Here is a tiny trained network, its code and every weight. The questions are about switching its units off for an input and a target symbol, where a switched-off unit gives its printed mean instead of its output.

import numpy as np


def w(rows, s, z=0):
    codes = np.array(rows[::2]) - 128.0
    scale = np.full(codes.shape[1], s)
    scale[-1] = z or s
    return codes * scale


def f(y):
    return np.maximum(y, 0)


def softmax(a):
    e = np.exp(a - a.max(-1, keepdims=True))
    return e / e.sum(-1, keepdims=True)


def log_softmax(a):
    a = a - a.max(-1, keepdims=True)
    return a - np.log(np.exp(a).sum(-1, keepdims=True))


def net(x, mask):
    ids = ['ΓΦαβδηθλμξσψω'.index(c) for c in x.split()]
    T = len(ids)
    res = E[ids] + P[:T]
    u = 0
    for l in range(2):
        q, k, v = (res @ M[l].T for M in (Q, K, V))
        z = softmax(np.where(np.tri(T) > 0, q @ k.T / 2**0.5, -1e9)) @ v
        res = res + np.where(mask[u], z, O[l][:, -1]) @ O[l][:, :-1]
        u += 1
        y = f(res @ A[l][:, :-1].T + A[l][:, -1])
        res = res + np.where(mask[u : u + 12], y, B[l][:, -1]) @ B[l][:, :-1]
        u += 12
    return log_softmax(res[-1] @ U[:, :-1].T + U[:, -1])


Q, K, V, O, A, B = {}, {}, {}, {}, {}, {}
E = w([
[57,6,90,94,44,39,85],'Γ',
[127,125,146,78,124,70,163],'Φ',
[87,138,217,112,111,111,132],'α',
[88,122,97,129,123,100,135],'β',
[67,168,162,164,150,148,126],'δ',
[211,167,74,90,152,157,116],'η',
[110,153,156,156,120,93,111],'θ',
[93,66,179,74,51,189,42],'λ',
[152,162,127,139,133,146,90],'μ',
[190,172,89,150,127,79,111],'ξ',
[21,69,116,58,98,113,190],'σ',
[143,146,114,113,117,91,135],'ψ',
[90,166,158,225,143,142,67],'ω',
],0.017)
P = w([
[86,178,99,53,63,176,9],'0',
[213,80,240,251,213,99,183],'1',
[93,140,144,80,210,55,86],'2',
[176,122,154,248,128,156,158],'3',
[104,149,123,67,206,67,88],'4',
[183,122,153,207,115,172,169],'5',
[113,150,114,65,205,60,86],'6',
[178,111,154,172,110,182,184],'7',
[106,164,126,66,201,60,94],'8',
[172,105,166,151,108,184,198],'9',
[104,163,108,62,199,64,96],'10',
[171,104,168,136,104,185,202],'11',
[90,161,106,64,198,66,98],'12',
[174,102,173,125,102,189,205],'13',
],0.014)
Q[0] = w([
[107,129,145,152,179,106,255],'L0H0',
[77,202,172,162,150,208,111],'L0H0',
],0.0088)
K[0] = w([
[113,255,92,157,52,99,215],'L0H0',
[136,164,237,135,184,141,130],'L0H0',
],0.0059)
V[0] = w([
[40,113,216,103,72,221,78],'L0H0',
[181,189,16,129,116,254,127],'L0H0',
],0.0053)
O[0] = w([
[10,128,217,135,198,209,149,254],'L0H0',
[134,104,92,213,134,206,2,40],'L0H0',
],0.0077,0.0059)
A[0] = w([
[111,116,112,148,145,215,117,54],'L0N0',
[118,215,152,112,132,55,173,124],'L0N1',
[25,141,59,1,91,77,113,150],'L0N2',
[180,80,189,118,167,180,131,132],'L0N3',
[124,171,70,162,235,36,103,204],'L0N4',
[160,35,144,106,81,121,72,169],'L0N5',
[174,97,91,146,17,201,114,106],'L0N6',
[59,125,128,118,122,133,104,50],'L0N7',
[118,105,187,146,155,140,211,205],'L0N8',
[108,157,60,151,198,129,215,81],'L0N9',
[97,179,189,109,196,111,57,255],'L0N10',
[146,147,129,123,195,157,48,165],'L0N11',
],0.0093,0.0049)
B[0] = w([
[89,171,203,113,158,152,147,147],'L0N0',
[99,129,117,93,146,218,114,180],'L0N1',
[167,44,122,49,117,142,119,225],'L0N2',
[128,182,85,111,136,169,180,180],'L0N3',
[115,134,175,51,123,186,142,178],'L0N4',
[173,128,129,173,137,114,159,160],'L0N5',
[60,178,130,128,1,115,140,147],'L0N6',
[108,140,151,80,173,156,166,162],'L0N7',
[195,150,82,175,69,127,88,218],'L0N8',
[170,77,182,165,149,36,87,141],'L0N9',
[140,158,94,57,168,107,118,247],'L0N10',
[109,166,155,109,86,104,123,165],'L0N11',
],0.0095,0.015)
Q[1] = w([
[133,125,96,109,122,168,69],'L1H0',
[117,127,108,67,128,130,5],'L1H0',
],0.011)
K[1] = w([
[94,154,135,133,80,126,91],'L1H0',
[100,105,108,114,103,164,2],'L1H0',
],0.0097)
V[1] = w([
[219,5,109,73,71,210,169],'L1H0',
[162,200,2,163,55,73,70],'L1H0',
],0.0066)
O[1] = w([
[116,197,8,133,137,101,108,154],'L1H0',
[150,118,115,85,136,181,47,4],'L1H0',
],0.015,0.012)
A[1] = w([
[205,124,81,196,18,89,102,203],'L1N0',
[175,88,187,153,138,255,87,86],'L1N1',
[72,129,72,65,197,108,38,110],'L1N2',
[137,84,137,118,79,129,195,153],'L1N3',
[231,158,193,86,202,114,127,163],'L1N4',
[168,158,135,136,98,111,164,113],'L1N5',
[192,71,132,101,173,94,110,124],'L1N6',
[143,37,156,82,97,72,134,125],'L1N7',
[159,150,57,180,219,122,130,104],'L1N8',
[175,75,79,200,150,69,84,198],'L1N9',
[106,110,191,172,140,180,252,49],'L1N10',
[135,137,76,198,119,47,184,2],'L1N11',
],0.0093,0.0078)
B[1] = w([
[105,92,148,226,174,154,164,211],'L1N0',
[87,199,56,193,214,11,149,211],'L1N1',
[254,51,134,162,113,125,127,216],'L1N2',
[116,133,168,172,146,136,114,223],'L1N3',
[67,67,121,157,84,154,127,243],'L1N4',
[127,138,112,101,162,153,117,186],'L1N5',
[97,186,96,122,79,133,127,177],'L1N6',
[123,197,133,156,148,141,116,235],'L1N7',
[63,63,209,187,66,85,139,177],'L1N8',
[163,190,136,50,151,128,147,148],'L1N9',
[197,160,69,168,91,132,48,253],'L1N10',
[82,145,130,87,95,237,71,193],'L1N11',
],0.0089,0.016)
U = w([
[109,121,86,160,48,126,102,24],'Γ',
[4,139,153,114,137,175,118,54],'Φ',
[106,202,128,75,166,96,247,123],'α',
[65,100,187,77,104,213,104,240],'β',
[41,151,77,112,80,158,148,3],'δ',
[153,127,144,91,93,229,63,125],'η',
[107,71,151,254,126,147,194,219],'θ',
[95,167,52,138,162,115,106,34],'λ',
[144,137,90,134,129,191,46,64],'μ',
[157,242,47,148,155,230,167,163],'ξ',
[187,163,112,148,113,68,165,95],'σ',
[99,103,185,139,63,201,50,110],'ψ',
[134,144,125,80,126,159,129,220],'ω',
],0.0071,0.0056)

Each question gives the input, a string of symbols that net reads in full, and the target symbol t.
The units are the heads (2 rows each of Q, K, V and O) and the neurons (one row each of A and B). Each row of codes is followed by its name. A weight is (code - 128) times the scale printed after its matrix; where a second scale follows, it is the last column's (O, A, B and U).
mask holds one flag per unit, layer by layer, with each layer's heads first. A switched-off unit (its flag False) gives its mean, the last column of its rows in O or B, instead of its output. The means were averaged over made-up inputs and are rounded, as every weight is.
A unit's drop is (log p(t) with every unit on - log p(t) with that unit switched off) / (log p(t) with every unit on - log p(t) with every unit switched off).
The circuit of an input: a set's keep is (log p(t) with only the set's units on - log p(t) with every unit switched off) / (log p(t) with every unit on - log p(t) with every unit switched off). Starting from the 12 units with the biggest drops (on a tie, the unit counted first), units are removed one at a time, each time the one whose removal leaves the highest keep (on an exact tie, the one counted first), for as long as the keep stays at least 0.8.
circuit, biggest first: the units of the circuit, biggest drop first
most important unit: the unit with the biggest drop
k most important neurons: the k neurons with the biggest drops, biggest first
k most important neurons of layer l: the k neurons of layer l with the biggest drops, biggest first
input λ μ η λ Γ α ω λ μ ξ, target θ: 3 most important neurons -> [L1N0; L1N10; L1N11]
input ξ λ α β λ μ α λ α, target μ: 2 most important neurons -> [L1N1; L1N2]
input δ Γ ψ δ α λ λ α Γ Φ η, target ψ: most important unit -> L0H0
input α μ λ μ Γ λ ψ ξ λ ψ λ, target α: 2 most important neurons -> [L0N2; L0N7]
input λ α δ μ λ λ δ η θ λ Γ, target ξ: 2 most important neurons -> [L1N10; L1N7]
input α α β α α λ Φ θ β, target α: circuit, biggest first -> [L0H0; L1N10]
input Γ Γ ξ λ λ μ α ψ ω, target Γ: 4 most important neurons -> [L1N8; L1N2; L0N2; L1N11]
input Γ η Γ μ σ, target Γ: 2 most important neurons of layer 1 -> [L1N2; L1N8]
input σ λ λ, target δ: circuit, biggest first -> [L1N11; L1H0; L0N2; L1N8]
input ψ ω η η ψ μ η ψ Γ, target η: circuit, biggest first -> [L1H0; L1N2; L1N1]
input ξ α σ, target μ: circuit, biggest first -> [L1H0; L0H0]
input α ξ ψ α η Γ μ α β, target α: circuit, biggest first -> [L1H0; L0H0; L1N10]
input λ ξ δ λ λ σ Γ λ δ λ ψ μ, target θ: 3 most important neurons of layer 0 -> [L0N4; L0N10; L0N8]
input λ λ α, target ξ: 4 most important neurons -> [L1N10; L0N0; L0N7; L0N8]
input θ λ Φ λ σ λ λ ψ λ, target β: circuit, biggest first -> [L1N1; L1N10]
input α η ω, target α: 2 most important neurons of layer 0 -> [L0N2; L0N4]
input Γ λ α Φ ξ λ δ α λ Φ δ, target Γ: 4 most important neurons -> [L1N8; L1N2; L0N2; L1N11]
input η λ λ α Γ, target λ: most important neuron -> [L1N1]
input α η λ Γ λ, target α: circuit, biggest first -> [L1H0; L0H0; L0N7]
input λ α θ α α σ α η, target θ: 2 most important neurons -> [L1N8; L0N8]
input η μ δ λ η α δ, target λ: 3 most important neurons -> [L1N1; L0N6; L0N2]
input ω λ α Φ α, target θ: 2 most important neurons -> [L1N1; L1N4]
input λ δ λ μ, target θ: 2 most important neurons of layer 0 -> [L0N8; L0N2]
input μ λ η, target Φ: 3 most important neurons of layer 1 -> [L1N4; L1N1; L1N2]
input ψ η λ λ θ Φ α, target η: most important unit -> L0H0
input δ λ ξ μ Φ α θ, target ψ: 3 most important neurons -> [L1N10; L0N4; L0N0]
input μ δ λ Γ α δ δ Γ α λ λ θ σ, target Φ: 4 most important neurons -> [L1N1; L1N4; L0N2; L0N0]
input ψ Γ Γ Φ η, target η: most important neuron -> [L1N2]
input Φ λ η λ δ α Φ λ ψ β θ, target σ: 3 most important neurons -> [L1N2; L0N2; L0N4]
input β μ α ξ η, target ω: 2 most important neurons of layer 1 -> [L1N1; L1N10]
